Here is a tiny trained network, its code and every weight. The questions are about switching its units off for an input and a target symbol, where a switched-off unit gives its printed mean instead of its output.

import numpy as np


def w(rows, s, z=0):
    codes = np.array(rows[::2]) - 128.0
    scale = np.full(codes.shape[1], s)
    scale[-1] = z or s
    return codes * scale


def f(y):
    return y / 2 * (1 + np.tanh(0.7978845608 * (y + 0.044715 * y**3)))


def softmax(a):
    e = np.exp(a - a.max(-1, keepdims=True))
    return e / e.sum(-1, keepdims=True)


def log_softmax(a):
    a = a - a.max(-1, keepdims=True)
    return a - np.log(np.exp(a).sum(-1, keepdims=True))


def net(x, mask):
    ids = ['ΞΦΩβεζημπ'.index(c) for c in x.split()]
    T = len(ids)
    res = E[ids] + P[:T]
    u = 0
    for l in range(3):
        q, k, v = (res @ M[l].T for M in (Q, K, V))
        z = softmax(np.where(np.tri(T) > 0, q @ k.T / 4**0.5, -1e9)) @ v
        res = res + np.where(mask[u], z, O[l][:, -1]) @ O[l][:, :-1]
        u += 1
        y = f(res @ A[l][:, :-1].T + A[l][:, -1])
        res = res + np.where(mask[u : u + 8], y, B[l][:, -1]) @ B[l][:, :-1]
        u += 8
    return log_softmax(res[-1] @ U[:, :-1].T + U[:, -1])


Q, K, V, O, A, B = {}, {}, {}, {}, {}, {}
E = w([
[50,95,132,139,75,85,49,108,60,153,133],'Ξ',
[142,200,69,103,121,108,83,87,186,150,9],'Φ',
[201,72,152,118,151,192,203,175,78,83,214],'Ω',
[47,2,114,90,207,153,118,108,135,19,140],'β',
[181,28,226,101,165,113,70,118,102,43,123],'ε',
[29,83,81,140,161,166,58,143,129,103,64],'ζ',
[125,181,209,182,98,113,145,171,67,153,170],'η',
[219,183,178,124,103,175,172,166,136,90,74],'μ',
[113,119,95,138,183,244,150,188,174,79,69],'π',
],0.0084)
P = w([
[107,127,117,183,179,154,161,72,157,156,205],'0',
[84,139,179,98,91,202,78,191,65,107,100],'1',
[134,132,107,171,124,67,136,192,83,59,100],'2',
[113,118,183,93,98,173,97,126,88,125,96],'3',
[145,127,102,170,121,63,136,181,100,68,109],'4',
[131,112,182,81,106,157,103,97,107,140,96],'5',
[152,123,94,173,121,57,143,166,106,69,108],'6',
[140,112,162,65,115,141,112,81,110,151,96],'7',
[149,118,89,173,109,62,136,160,106,71,96],'8',
[143,110,142,41,115,126,125,67,124,151,94],'9',
[155,118,87,169,110,55,144,162,117,73,99],'10',
[143,108,102,3,123,111,141,59,137,144,96],'11',
[144,102,83,168,96,43,148,174,95,79,99],'12',
],0.0069)
Q[0] = w([
[181,162,131,103,94,133,121,104,136,143,36],'L0H1',
[212,190,129,163,118,139,234,174,134,138,186],'L0H1',
[160,112,155,123,128,80,150,130,114,120,212],'L0H1',
[180,68,138,99,191,252,163,160,148,57,103],'L0H1',
],0.012)
K[0] = w([
[236,243,128,119,88,136,94,114,188,156,68],'L0H1',
[188,166,160,140,83,168,252,161,104,149,156],'L0H1',
[210,58,207,115,108,97,158,122,65,120,181],'L0H1',
[193,100,119,119,214,209,144,150,156,37,115],'L0H1',
],0.011)
V[0] = w([
[132,120,238,186,92,117,110,175,69,103,165],'L0H1',
[173,106,114,2,82,98,91,114,122,91,66],'L0H1',
[124,124,214,207,112,121,125,167,86,112,168],'L0H1',
[146,118,81,18,111,124,110,105,142,117,80],'L0H1',
],0.0047)
O[0] = w([
[190,10,59,86,6,111,150,142,79,193,54,131],'L0H1',
[158,208,245,137,17,83,3,157,64,47,155,250],'L0H1',
[176,6,41,92,62,119,178,130,105,194,59,105],'L0H1',
[112,233,241,148,92,115,28,148,96,53,177,201],'L0H1',
],0.0035,0.0019)
A[0] = w([
[168,136,36,235,124,58,139,167,126,71,89,253],'L0N1',
[114,139,165,149,112,176,114,149,102,112,166,140],'L0N2',
[132,126,105,212,117,87,123,176,109,69,119,165],'L0N3',
[149,155,73,172,181,181,198,104,194,213,174,128],'L0N4',
[186,102,167,100,218,204,193,79,189,68,238,137],'L0N5',
[110,59,69,82,127,189,143,82,128,174,47,171],'L0N6',
[73,156,100,153,209,145,137,100,213,112,158,117],'L0N7',
[31,101,99,154,184,137,119,69,138,142,254,134],'L0N8',
],0.0073,0.0031)
B[0] = w([
[147,118,92,221,139,24,160,118,98,65,104,253],'L0N1',
[48,188,185,156,139,178,67,171,100,86,207,141],'L0N2',
[118,127,114,191,122,47,168,152,100,57,131,196],'L0N3',
[147,150,20,184,139,151,254,139,181,197,117,122],'L0N4',
[135,65,187,140,252,161,218,173,179,13,167,146],'L0N5',
[168,47,55,88,91,109,159,72,129,209,58,145],'L0N6',
[73,138,93,167,190,113,141,117,198,102,32,134],'L0N7',
[37,69,76,167,191,168,86,115,141,133,145,129],'L0N8',
],0.0057,0.0047)
Q[1] = w([
[77,136,120,91,135,112,111,99,148,116,126],'L1H1',
[93,139,127,85,120,122,110,98,150,133,109],'L1H1',
[120,108,150,102,162,253,128,161,144,149,163],'L1H1',
[104,130,124,60,101,160,109,93,147,174,107],'L1H1',
],0.0059)
K[1] = w([
[56,161,184,86,149,125,85,90,171,120,141],'L1H1',
[65,174,186,102,105,89,65,81,166,106,101],'L1H1',
[149,51,179,44,82,90,85,195,4,43,145],'L1H1',
[154,184,219,96,8,5,13,70,92,105,46],'L1H1',
],0.0032)
V[1] = w([
[18,76,84,149,182,140,121,81,159,149,173],'L1H1',
[125,71,108,133,212,208,200,224,174,121,179],'L1H1',
[140,78,61,142,127,198,187,173,133,205,155],'L1H1',
[151,231,116,126,162,96,120,3,179,118,110],'L1H1',
],0.0039)
O[1] = w([
[59,102,32,184,150,125,75,133,166,114,117,240],'L1H1',
[83,124,71,155,70,144,148,158,254,29,157,253],'L1H1',
[100,173,55,183,58,165,129,125,145,89,173,189],'L1H1',
[195,121,74,146,152,12,241,97,158,237,10,136],'L1H1',
],0.0038,0.005)
A[1] = w([
[89,140,81,169,79,113,138,113,159,112,255,10],'L1N1',
[80,167,174,110,111,202,84,146,121,119,176,170],'L1N2',
[163,85,111,69,49,177,135,152,107,137,137,184],'L1N3',
[98,169,180,127,107,180,89,159,100,126,189,116],'L1N4',
[124,130,140,132,117,120,121,135,128,119,148,3],'L1N5',
[112,152,162,125,118,158,104,142,111,130,172,123],'L1N6',
[197,145,145,69,103,96,117,90,107,227,64,160],'L1N7',
[83,102,173,132,101,98,72,188,78,70,158,140],'L1N8',
],0.0069,0.0012)
B[1] = w([
[159,139,46,84,21,186,65,103,168,143,101,242],'L1N1',
[54,174,221,144,215,77,194,155,1,180,181,159],'L1N2',
[65,108,173,114,169,126,118,127,148,139,17,151],'L1N3',
[46,208,122,183,226,61,193,212,63,197,243,151],'L1N4',
[145,149,109,126,129,132,129,164,148,111,155,124],'L1N5',
[88,179,138,152,194,97,155,179,73,178,228,132],'L1N6',
[147,48,163,57,47,247,49,83,156,70,81,201],'L1N7',
[194,212,73,163,135,119,248,166,137,142,99,254],'L1N8',
],0.0051,0.0052)
Q[2] = w([
[116,31,76,188,134,25,171,144,60,7,134],'L2H1',
[74,129,202,74,253,207,157,157,93,247,253],'L2H1',
[102,170,138,153,172,60,149,145,81,153,212],'L2H1',
[169,163,151,140,183,75,148,132,98,55,170],'L2H1',
],0.0041)
K[2] = w([
[62,84,112,149,179,130,154,117,171,173,198],'L2H1',
[105,166,138,142,119,70,137,255,29,51,156],'L2H1',
[130,151,83,180,119,60,171,170,127,111,150],'L2H1',
[152,142,115,150,183,98,161,143,184,83,173],'L2H1',
],0.0061)
V[2] = w([
[237,109,141,41,41,162,114,56,94,215,213],'L2H1',
[61,156,51,204,131,136,149,154,146,181,49],'L2H1',
[71,39,191,38,157,191,31,64,124,56,190],'L2H1',
[218,179,176,123,159,113,227,230,160,2,155],'L2H1',
],0.0047)
O[2] = w([
[224,126,36,182,125,142,162,44,141,54,116,13],'L2H1',
[105,178,165,65,125,190,83,128,80,163,170,244],'L2H1',
[179,2,56,108,122,25,46,167,191,71,19,89],'L2H1',
[78,146,164,170,90,107,243,174,233,155,148,106],'L2H1',
],0.0056,0.011)
A[2] = w([
[174,73,107,112,132,148,91,74,109,84,54,166],'L2N1',
[145,46,140,90,94,89,81,159,212,127,1,119],'L2N2',
[142,94,78,218,112,90,191,120,195,45,140,149],'L2N3',
[125,129,162,97,90,166,195,64,164,145,62,255],'L2N4',
[194,74,105,117,117,146,81,58,108,97,57,147],'L2N5',
[98,122,138,170,156,69,219,169,166,101,126,139],'L2N6',
[159,95,57,102,48,133,105,82,208,80,120,47],'L2N7',
[202,52,61,164,156,44,147,73,165,76,50,70],'L2N8',
],0.0066,0.0038)
B[2] = w([
[150,171,83,85,126,74,194,136,191,149,127,224],'L2N1',
[69,99,87,198,128,75,155,70,106,81,229,255],'L2N2',
[156,117,172,154,99,94,173,79,174,167,79,193],'L2N3',
[110,73,116,70,127,121,75,119,85,45,75,194],'L2N4',
[149,184,82,89,139,74,207,143,176,154,136,226],'L2N5',
[159,81,163,77,116,123,86,58,110,152,113,179],'L2N6',
[146,174,147,218,222,177,141,254,42,129,56,219],'L2N7',
[203,108,159,136,165,245,10,177,144,218,189,199],'L2N8',
],0.0069,0.006)
U = w([
[97,167,179,160,221,97,200,164,86,176,168,157],'Ξ',
[175,154,72,84,167,104,148,164,141,152,129,113],'Φ',
[120,138,122,91,70,154,121,164,216,148,179,2],'Ω',
[139,145,125,164,130,151,164,168,137,120,50,36],'β',
[86,101,105,154,135,89,128,139,120,90,155,21],'ε',
[142,148,100,177,115,181,136,50,95,84,201,105],'ζ',
[166,96,154,192,127,135,85,104,165,175,166,133],'η',
[132,49,166,56,106,191,9,127,97,99,2,237],'μ',
[94,121,113,80,71,62,212,35,158,88,80,231],'π',
],0.0052,0.0035)

Each question gives the input, a string of symbols that net reads in full, and the target symbol t.
The units are the heads (4 rows each of Q, K, V and O) and the neurons (one row each of A and B). Each row of codes is followed by its name. A weight is (code - 128) times the scale printed after its matrix; where a second scale follows, it is the last column's (O, A, B and U).
mask holds one flag per unit, layer by layer, with each layer's heads first. A switched-off unit (its flag False) gives its mean, the last column of its rows in O or B, instead of its output. The means were averaged over made-up inputs and are rounded, as every weight is.
A unit's drop is (log p(t) with every unit on - log p(t) with that unit switched off) / (log p(t) with every unit on - log p(t) with every unit switched off).
The circuit of an input: a set's keep is (log p(t) with only the set's units on - log p(t) with every unit switched off) / (log p(t) with every unit on - log p(t) with every unit switched off). Starting from the 12 units with the biggest drops (on a tie, the unit counted first), units are removed one at a time, each time the one whose removal leaves the highest keep (on an exact tie, the one counted first), for as long as the keep stays at least 0.8.
circuit, biggest first: the units of the circuit, biggest drop first
unit that matters most: the unit with the biggest drop
top k neurons: the k neurons with the biggest drops, biggest first
top k neurons in layer l: the k neurons of layer l with the biggest drops, biggest first
input η η η η Ω Ω, target μ: circuit, biggest first => L2N2, L2N5
input Ω μ Ξ π Φ Φ Ξ Φ Ξ, target β: unit that matters most => L1H1
input Ξ η μ η ε ζ Φ β, target Ξ: top 2 neurons in layer 0 => L0N1, L0N3
input Φ β Ω μ Φ η π η η Φ Φ, target Ξ: circuit, biggest first => L0H1, L2H1, L1H1, L1N1
input ε ζ Φ Φ, target μ: top 2 neurons => L0N6, L1N7
input Ω β Φ π, target Ξ: top 3 neurons in layer 1 => L1N7, L1N2, L1N8
input Ξ Ω η η ε η, target π: top 2 neurons => L0N6, L1N7
input Ω Ω ε Φ Ξ π μ π ζ, target β: top 4 neurons => L1N1, L2N7, L0N4, L0N5
input Ω μ Φ Φ, target μ: top 3 neurons => L0N6, L1N1, L1N7
input Ω Φ η, target β: top 4 neurons => L1N1, L2N7, L0N5, L0N4
input Ξ Ω β β η Ω β, target Φ: top 2 neurons in layer 0 => L0N8, L0N1
input π Φ Φ μ β β Φ Φ η Ω Φ η, target μ: top 3 neurons => L1N7, L0N1, L0N3
input μ Ξ ε Ω β Ω μ ε ε Φ Ξ η Φ, target π: top 2 neurons => L0N1, L0N5
input ε Ω ζ μ π Φ Φ Ω ε π η η β, target η: top neuron => L2N8
input ε η η η ζ Φ ε μ, target Ξ: top 3 neurons => L1N4, L0N1, L1N2
input ε Φ Φ η β ζ Φ π μ ε Ξ, target η: top 2 neurons => L2N8, L0N1
input Ω Φ ε, target β: top 2 neurons => L2N7, L1N1
input π ε ε η ζ Φ μ μ β Ξ, target Ξ: top 2 neurons => L1N4, L1N2
input η η Φ, target ζ: top 2 neurons in layer 0 => L0N4, L0N6
input Φ μ Φ Φ Φ Ξ μ β β Φ Ξ π, target Ξ: unit that matters most => L0H1
input Φ η β η ε η β Φ μ η, target Φ: top 4 neurons in layer 1 => L1N7, L1N8, L1N2, L1N4
input β Φ η μ Φ β β, target ε: top 3 neurons => L2N2, L0N8, L0N5
input π η Ω μ η Φ ζ Φ Φ Φ μ ε ζ, target Ω: top 2 neurons => L0N4, L0N5
input ζ η μ η ζ Φ Ξ ζ Φ μ, target μ: top 2 neurons => L1N1, L1N7
input η μ η η η ε Ω π β Φ, target Ξ: top 2 neurons in layer 0 => L0N6, L0N1
input β Φ Ξ Φ ζ η π μ, target Ξ: top 2 neurons in layer 0 => L0N6, L0N2
input μ ε ζ π η η Φ, target π: unit that matters most => L2H1
input Φ Ξ β η ζ, target Ξ: top 2 neurons in layer 1 => L1N7, L1N1
input β μ η Ξ Φ ζ, target Ξ: top 2 neurons in layer 1 => L1N2, L1N1
input Ξ η β Φ Ξ μ η Φ Ξ, target Φ: top 3 neurons in layer 2 => L2N5, L2N1, L2N8
